Below are the code and all the weights of a small trained network. Each question names an input and a target symbol and asks about switching units off, where a switched-off unit gives its printed mean instead of its output.

import numpy as np


def w(rows, s, z=0):
    codes = np.array(rows[::2]) - 128.0
    scale = np.full(codes.shape[1], s)
    scale[-1] = z or s
    return codes * scale


def norm(h):
    return h / np.sqrt((h * h).mean(-1, keepdims=True) + 1e-5)


def f(y):
    return y / 2 * (1 + np.tanh(0.7978845608 * (y + 0.044715 * y**3)))


def softmax(a):
    e = np.exp(a - a.max(-1, keepdims=True))
    return e / e.sum(-1, keepdims=True)


def log_softmax(a):
    a = a - a.max(-1, keepdims=True)
    return a - np.log(np.exp(a).sum(-1, keepdims=True))


def net(x, mask):
    ids = ['Γαβζηλμψ'.index(c) for c in x.split()]
    T = len(ids)
    res = E[ids] + P[:T]
    r = norm(res)
    for j in range(2):
        rows = slice(3 * j, 3 * j + 3)
        q, k, v = (r @ M[0][rows].T for M in (Q, K, V))
        z = softmax(np.where(np.tri(T) > 0, q @ k.T / 3**0.5, -1e9)) @ v
        o = O[0][rows]
        res = res + np.where(mask[j], z, o[:, -1]) @ o[:, :-1]
    y = f(norm(res) @ A[0][:, :-1].T + A[0][:, -1])
    res = res + np.where(mask[2:10], y, B[0][:, -1]) @ B[0][:, :-1]
    return log_softmax(norm(res)[-1] @ U[:, :-1].T + U[:, -1])


Q, K, V, O, A, B = {}, {}, {}, {}, {}, {}
E = w([
[225,201,131,77,227,119,139,199,123],'Γ',
[155,97,90,164,117,160,71,108,103],'α',
[148,150,159,249,84,184,61,155,174],'β',
[123,130,51,206,109,129,191,195,72],'ζ',
[44,134,110,153,142,104,151,179,216],'η',
[62,104,155,136,54,67,179,136,157],'λ',
[249,90,78,76,45,157,38,202,106],'μ',
[127,136,158,170,110,11,93,133,52],'ψ',
],0.018)
P = w([
[113,71,176,137,221,45,105,247,128],'0',
[114,129,81,149,109,148,202,114,93],'1',
[171,120,69,165,89,208,115,118,116],'2',
[168,141,54,194,96,131,167,101,141],'3',
[135,150,61,236,119,177,162,132,156],'4',
[219,131,58,202,87,193,121,133,117],'5',
[94,142,43,196,118,187,59,143,107],'6',
[108,150,82,135,77,198,106,179,95],'7',
[78,162,52,249,99,89,119,122,159],'8',
[1,188,102,212,124,206,94,231,218],'9',
[94,114,64,149,64,165,46,149,145],'10',
[106,133,87,206,84,186,90,182,114],'11',
[20,88,82,231,18,155,45,160,160],'12',
[28,120,58,215,30,128,18,154,148],'13',
],0.0078)
Q[0] = w([
[103,149,169,83,151,115,130,84,125],'head 0',
[143,123,199,72,193,152,156,2,95],'head 0',
[133,122,102,128,148,146,136,169,166],'head 0',
[93,101,166,203,20,108,89,203,123],'head 1',
[152,197,217,18,174,95,173,111,118],'head 1',
[147,152,157,87,157,140,149,66,130],'head 1',
],0.0099)
K[0] = w([
[82,78,126,104,54,174,132,147,108],'head 0',
[87,75,25,101,86,203,213,11,175],'head 0',
[110,203,146,108,206,106,149,125,126],'head 0',
[147,31,109,137,175,91,111,206,182],'head 1',
[138,237,95,107,161,236,149,75,120],'head 1',
[92,157,42,92,70,175,165,2,187],'head 1',
],0.0074)
V[0] = w([
[123,53,159,190,19,101,41,69,103],'head 0',
[83,85,43,189,65,231,117,158,180],'head 0',
[154,134,193,59,176,221,122,220,177],'head 0',
[66,180,114,101,16,80,153,157,96],'head 1',
[210,223,114,200,188,107,78,134,52],'head 1',
[163,85,2,56,179,215,129,196,161],'head 1',
],0.0085)
O[0] = w([
[149,39,178,168,119,145,124,157,101,120],'head 0',
[171,146,156,153,210,253,164,81,145,73],'head 0',
[197,185,136,92,112,112,128,119,206,193],'head 0',
[221,126,100,166,134,106,179,239,114,93],'head 1',
[112,194,134,137,116,102,57,146,72,254],'head 1',
[94,101,60,107,81,219,130,111,155,17],'head 1',
],0.011,0.0052)
A[0] = w([
[117,194,128,136,159,11,110,128,45,251],'neuron 0',
[29,137,128,106,162,177,143,187,254,66],'neuron 1',
[158,82,148,129,94,174,153,114,79,212],'neuron 2',
[122,35,228,72,141,92,169,195,105,197],'neuron 3',
[93,97,108,149,60,177,69,76,139,127],'neuron 4',
[193,131,88,118,229,182,127,17,152,155],'neuron 5',
[65,126,129,75,229,157,41,10,114,169],'neuron 6',
[92,108,145,168,78,194,137,106,170,89],'neuron 7',
],0.0077,0.003)
B[0] = w([
[110,229,204,149,85,198,16,194,121,255],'neuron 0',
[167,9,86,158,183,130,68,189,103,143],'neuron 1',
[78,110,143,169,185,149,241,154,146,160],'neuron 2',
[194,106,181,138,109,71,108,70,200,177],'neuron 3',
[127,59,191,77,119,103,126,181,106,184],'neuron 4',
[7,120,93,26,131,73,56,42,125,156],'neuron 5',
[198,143,47,82,140,1,196,125,119,172],'neuron 6',
[168,218,136,55,174,17,164,113,165,155],'neuron 7',
],0.007,0.0076)
U = w([
[139,205,108,100,63,57,129,127,174,98],'Γ',
[38,65,81,91,156,153,92,9,79,174],'α',
[148,153,244,177,180,185,88,76,191,209],'β',
[79,175,57,192,148,212,236,183,58,94],'ζ',
[111,48,28,152,223,96,155,155,219,101],'η',
[232,106,156,133,154,58,254,174,151,206],'λ',
[163,32,82,61,50,234,137,187,136,40],'μ',
[110,78,151,193,67,78,86,219,44,4],'ψ',
],0.0076,0.004)

Each question gives the input, a string of symbols that net reads in full, and the target symbol t.
The units are the heads (3 rows each of Q, K, V and O) and the neurons (one row each of A and B). Each row of codes is followed by its name. A weight is (code - 128) times the scale printed after its matrix; where a second scale follows, it is the last column's (O, A, B and U).
mask holds one flag per unit, heads first, then neurons. A switched-off unit (its flag False) gives its mean, the last column of its rows in O or B, instead of its output. The means were averaged over made-up inputs and are rounded, as every weight is.
A unit's drop is (log p(t) with every unit on - log p(t) with that unit switched off) / (log p(t) with every unit on - log p(t) with every unit switched off).
The circuit of an input: a set's keep is (log p(t) with only the set's units on - log p(t) with every unit switched off) / (log p(t) with every unit on - log p(t) with every unit switched off). Starting from all 10 units, units are removed one at a time, each time the one whose removal leaves the highest keep (on an exact tie, the one counted first), for as long as the keep stays at least 0.8.
circuit, biggest first: the units of the circuit, biggest drop first
k most important neurons: the k neurons with the biggest drops, biggest first
which heads matter: for each layer, one digit per head in row order, 1 if its drop is at least 0.15 and else 0, layers parted by /
drop of u: that unit's drop, to one decimal
input ζ α η η λ, target ζ: circuit, biggest first => [head 0; head 1]
input ζ μ η μ, target μ: circuit, biggest first => [head 1; head 0]
input α α β β β λ β, target α: 4 most important neurons => [neuron 0; neuron 5; neuron 6; neuron 3]
input ζ λ α, target ζ: 2 most important neurons => [neuron 2; neuron 3]
input λ η η, target λ: circuit, biggest first => [head 1]
input β η β α η β β λ μ λ α η ζ, target ζ: circuit, biggest first => [head 0; neuron 3]
input α β Γ β α α μ η η ζ η η α, target Γ: 2 most important neurons => [neuron 6; neuron 7]
input α α α, target α: which heads matter => 01
input β β β β β β λ λ α β β ζ η, target η: circuit, biggest first => [neuron 1; head 0; neuron 0]
input α α λ μ β α μ, target α: 2 most important neurons => [neuron 0; neuron 5]
input α α λ β λ β β β β μ η β η, target η: 2 most important neurons => [neuron 6; neuron 1]
input η α β η ζ β β μ β λ, target η: 2 most important neurons => [neuron 1; neuron 0]
input β β ψ μ β α λ λ η λ, target β: 2 most important neurons => [neuron 3; neuron 6]
input μ μ β β λ, target μ: circuit, biggest first => [head 1]
input β λ α α, target β: 2 most important neurons => [neuron 6; neuron 5]
input β ζ β α Γ β, target Γ: drop of head 0 => 1.1
input β λ α α α μ β α η ζ, target β: drop of neuron 5 => 0.0
input α α ζ Γ ψ α ζ λ β α β α β η, target α: drop of head 1 => 0.8
input β β α α β Γ α ζ λ, target β: drop of head 1 => 0.1
input ψ β μ, target ψ: circuit, biggest first => [head 0]
